Below are the code and all the weights of a small trained network. Each question names an input and a class and asks about switching units off, where a switched-off unit gives its printed mean instead of its output.

import numpy as np


def w(rows, s, z=0):
    codes = np.array(rows[::2]) - 128.0
    scale = np.full(codes.shape[1], s)
    scale[-1] = z or s
    return codes * scale


def norm(h):
    return h / np.sqrt((h * h).mean(-1, keepdims=True) + 1e-5)


def f(y):
    return np.maximum(y, 0)


def log_softmax(a):
    a = a - a.max(-1, keepdims=True)
    return a - np.log(np.exp(a).sum(-1, keepdims=True))


def net(x, mask):
    res = np.array(x, float).reshape(1, 2) / 4 @ E
    u = 0
    for l in range(3):
        y = f(norm(res) @ A[l][:, :-1].T + A[l][:, -1])
        res = res + np.where(mask[u : u + 10], y, B[l][:, -1]) @ B[l][:, :-1]
        u += 10
    return log_softmax(norm(res)[-1] @ U[:, :-1].T + U[:, -1])


A, B = {}, {}
E = w([
[102,80,71,119,106,116,156,114,248,151,175],'x0',
[109,173,131,168,55,135,158,156,193,138,74],'x1',
],0.015)
A[0] = w([
[227,142,149,85,245,59,95,80,188,80,99,119],'0.n0',
[147,78,163,85,138,209,98,137,201,92,81,133],'0.n1',
[151,203,133,132,129,130,112,2,144,137,148,20],'0.n2',
[110,173,192,170,100,103,99,63,137,76,86,107],'0.n3',
[79,218,120,74,117,129,217,164,77,97,167,132],'0.n4',
[98,83,71,131,170,69,82,60,209,143,36,185],'0.n5',
[177,88,105,122,184,69,148,72,237,114,108,6],'0.n6',
[58,102,169,197,128,152,176,187,174,89,165,78],'0.n7',
[99,195,101,132,152,180,97,110,210,112,23,72],'0.n8',
[88,67,207,129,161,179,92,82,64,151,113,114],'0.n9',
],0.0061,0.0016)
B[0] = w([
[163,139,37,211,45,48,164,220,158,235,74,216],'0.n0',
[135,189,183,149,160,137,124,61,104,176,100,170],'0.n1',
[142,120,49,72,86,104,105,49,116,139,97,128],'0.n2',
[81,112,111,115,187,161,167,62,111,137,201,209],'0.n3',
[158,216,135,104,171,200,181,229,159,116,133,175],'0.n4',
[156,181,254,114,154,207,131,94,77,47,103,253],'0.n5',
[122,78,211,139,120,210,137,174,33,196,207,254],'0.n6',
[165,145,242,70,190,166,168,138,64,81,119,210],'0.n7',
[249,114,143,94,125,89,7,76,159,167,123,240],'0.n8',
[26,177,136,110,97,187,178,115,190,59,157,235],'0.n9',
],0.0059,0.0047)
A[1] = w([
[75,97,112,87,130,115,146,94,228,133,203,20],'1.n0',
[44,146,100,188,61,124,254,221,143,139,168,32],'1.n1',
[163,41,183,139,102,60,112,117,62,103,155,56],'1.n2',
[70,165,153,136,83,88,183,162,98,176,127,123],'1.n3',
[141,59,47,20,158,93,74,134,78,147,150,43],'1.n4',
[116,156,127,203,47,111,159,119,220,120,25,1],'1.n5',
[66,100,116,156,70,127,123,100,170,123,205,6],'1.n6',
[99,119,18,70,229,87,66,90,112,107,180,23],'1.n7',
[118,96,133,209,77,130,114,180,152,179,41,36],'1.n8',
[144,223,112,103,167,167,129,113,145,103,147,177],'1.n9',
],0.0079,0.0013)
B[1] = w([
[119,105,68,124,225,178,188,75,69,63,61,250],'1.n0',
[153,167,204,29,115,128,57,61,129,204,210,186],'1.n1',
[178,161,118,41,108,76,89,145,162,145,102,192],'1.n2',
[165,29,113,96,136,158,95,145,98,97,105,177],'1.n3',
[130,224,157,143,2,109,113,170,181,145,78,234],'1.n4',
[91,158,99,165,123,68,101,237,92,150,98,254],'1.n5',
[63,79,129,170,182,102,180,88,70,67,131,201],'1.n6',
[150,154,135,134,97,47,178,246,152,145,105,234],'1.n7',
[153,68,110,55,102,89,139,165,93,107,166,185],'1.n8',
[146,45,84,139,152,88,121,80,98,168,152,239],'1.n9',
],0.0086,0.0058)
A[2] = w([
[167,105,108,141,95,18,103,179,166,160,50,5],'2.n0',
[109,233,169,174,194,134,1,156,89,93,83,244],'2.n1',
[134,156,113,133,130,156,90,119,100,64,83,219],'2.n2',
[116,109,108,123,216,152,161,91,222,132,120,77],'2.n3',
[160,166,98,90,135,50,99,193,166,120,129,74],'2.n4',
[178,104,44,120,169,66,95,172,107,116,159,58],'2.n5',
[171,139,182,76,166,98,70,77,155,147,172,67],'2.n6',
[117,153,121,204,150,111,115,28,60,109,99,155],'2.n7',
[137,128,105,134,154,179,99,135,114,51,132,2],'2.n8',
[98,188,139,96,125,154,78,91,145,120,148,121],'2.n9',
],0.0094,0.00099)
B[2] = w([
[173,190,187,71,132,43,113,180,73,130,136,254],'2.n0',
[60,86,100,130,134,152,188,113,202,72,152,212],'2.n1',
[164,113,77,128,164,141,209,124,161,129,191,159],'2.n2',
[123,140,114,108,170,174,179,157,63,2,134,170],'2.n3',
[172,155,207,196,153,130,127,167,183,165,103,223],'2.n4',
[112,156,169,160,48,79,60,107,144,210,89,189],'2.n5',
[128,48,43,135,103,115,2,74,108,198,90,167],'2.n6',
[138,97,112,74,178,209,113,90,154,118,121,177],'2.n7',
[133,101,189,140,72,163,234,96,130,67,91,150],'2.n8',
[126,119,132,121,176,132,131,48,156,195,150,135],'2.n9',
],0.0086,0.011)
U = w([
[132,182,216,120,131,42,118,227,117,134,82,194],'0',
[89,101,126,109,190,209,204,113,100,24,112,200],'1',
[129,88,155,108,135,130,9,69,109,194,113,184],'2',
[97,158,110,211,96,139,100,115,162,94,149,2],'3',
[76,165,92,203,100,146,112,130,173,120,184,6],'4',
[62,156,127,159,80,148,112,120,158,114,121,10],'5',
],0.014,0.0038)

Each question gives the input, the list of numbers given to net, and the class t.
The units are the neurons (one row each of A and B). Each row of codes is followed by its name. A weight is (code - 128) times the scale printed after its matrix; where a second scale follows, it is the last column's (A, B and U).
mask holds one flag per neuron, layer by layer. A switched-off neuron (its flag False) gives its mean, the last column of its row in B, instead of its output. The means were averaged over made-up inputs and are rounded, as every weight is.
A unit's drop is (log p(t) with every unit on - log p(t) with that unit switched off) / (log p(t) with every unit on - log p(t) with every unit switched off).
unit that matters most: the unit with the biggest drop
k most important neurons: the k neurons with the biggest drops, biggest first
top k neurons in layer l: the k neurons of layer l with the biggest drops, biggest first
drop of u: that unit's drop, to one decimal
input [1,0], class 2: unit that matters most -> 1.n0
input [-5,4], class 1: 2 most important neurons -> 0.n0, 0.n3
input [3,0], class 2: 4 most important neurons -> 0.n6, 0.n5, 0.n9, 1.n0
input [-7,-6], class 1: 2 most important neurons -> 0.n9, 0.n8
input [7,-6], class 1: 3 most important neurons -> 1.n0, 0.n8, 1.n5
input [-3,3], class 2: 2 most important neurons -> 1.n9, 0.n3
input [0,0], class 2: top 2 neurons in layer 0 -> 0.n8, 0.n3
input [-5,-4], class 1: top 2 neurons in layer 0 -> 0.n9, 0.n8
input [7,-7], class 0: 3 most important neurons -> 1.n7, 0.n9, 1.n4
input [3,2], class 2: 3 most important neurons -> 0.n5, 1.n0, 0.n7
input [-3,-1], class 2: top 2 neurons in layer 0 -> 0.n5, 0.n9
input [-3,0], class 2: top 3 neurons in layer 1 -> 1.n0, 1.n9, 1.n1
input [2,3], class 2: 2 most important neurons -> 0.n7, 0.n0
input [-3,2], class 2: unit that matters most -> 1.n9
input [1,3], class 2: top 2 neurons in layer 1 -> 1.n7, 1.n0
input [5,4], class 1: drop of 0.n0 -> 1.5
input [-1,-3], class 2: drop of 0.n8 -> 1.8
